Each row is followed by one of two labels, saying whether the row has a hidden trait. Each part has a new trait and two new labels.
[21 11 18  2  4 11  1  1 17  7 29  2 14  0  0  0  4 -2 -1 13 17  8  2 10
  3  8  6  4  4]  N
[ 12  21  28   1   7  22   2   4  41  14 110   3  13   0   4   1   7   3
  17   8  45  10   0   6   0   6   2   7   4]  Q
[ 0 11 21 -2  5  4  4  8  1 11 25 -1  7  1  3  3  4  5  6 13  5  0 -1  4
 -3 -1 -4  2  1]  N
[ 52  16  75   1   6   4   0   6  37  19 127   3  31   3   1   5   3   0
  18  61  54  13   3   9   1   6   2   1  15]  Q
[21 22 15  1 10 16 -3 23  8 16 32  4 14 -2  4  1  7  8 11  3 24  8 -2 -1
  0  9  2 -2  2]  N
[33 19  9  3  2 25  2  1  6  7 24  5 17 -1  1  1  9 -1  2  6  7 11  0  4
  3 12  5  1  3]  N
[14 12 16  2  4 19  2  1 13  5 27  2 12  0  3  0  4 -1  0 11 13  8  1  8
  2  5  3  7  3]  N
[ 8 18 18  1 10  3  4  6  9 14  3  0 11  1  5  1  5  7  0  7  7  5  0  5
  0  4  0  2  1]  N
[14 41 28  1 15  8  4  5 28 26 63  2 15  0  5  1  7 11 11  7 33 11  0  4
  0  6  1  2  3]  Q
[-7 16 26 -2  5 -5  5  8 20 12 74 -1  2  1  1  4  5  3 16 16 30  2 -1  6
 -3  2 -5 -3  1]  Q
[21 19 20  2  7  7  1  3 19 13 52  3 18  0  1  0  5  0  3  9 26 14  1  6
  3 10  5  2  5]  N
[23 11 26 -1  7 33  6  7  6 17 42 -1 23  1  4  7  5  2  5 39 11  6  2 28
 -1  4 -2 11  3]  N
[13 19 42  0 10  6  3  6 38 33 98  1 17  1  7  2  5  7 11 15 44 10  0  7
  0  4  0  5  4]  Q
[ 4 32 36  0 11 -1  8  4 31 19 77  0 12  1  3  2  5  5  9 14 34  9  1  7
  0  3 -1  5  3]  Q
[10  4 11  1  2  6  2  1 14  2 11  1  5  1  1  0  3 -1 -1 10  8  2  1  5
  2  2  2  4  3]  N
[17 11 13  2 10 16  0  2  7  7 18  3 17 -1  2  0  5  0 -2  7  7  9  1  9
  3  9  6  4  4]  N
[17 18 14  1  3 19  1  4 15  9 51  3 14 -1  3  1  8  1  7  6 23  8  0  5
  1  8  2  3  4]  N
[11 12 20  0  9  2  6 -1  8  9 -4 -1 14  1  3  1  3  0 -7 19  0  8  3 10
  2  6  2  8  3]  N
[ 7  8 18  1  4  6  2  4 10  5 37  1  3  0  0  0  5  1  4  7 14  3  0  3
  1  5  1  2  2]  N
[30 12 23  1 10  4  3  3 14 12 30  1 34  1  3  3  3  4 -2 34 13  8  2 11
  2  6  3  5  4]  N
[17 55 19  1 22 10 22  4 10  7 11  1 13  0  4  1 20  2 -5  9 12 11  2  7
  3 16  4  8  3]  Q
[16 14 19  1  6  7  1  1 21 11 42  2 10  0  3 -1  2  4  3  8 19  4  1  6
  2  6  4  2  3]  Q
[ 2 15 18  0 11  1 10  1  7  8  3 -1  9  2  3  2  5 -1 -7 17  3  7  3 10
  2  4  3  9  3]  N
[13 13 14  1  6 14 -1  2 10 13 20  2 13  0  5  0  5  5  2  8  2  5  0  5
  2  4  2  3  2]  N
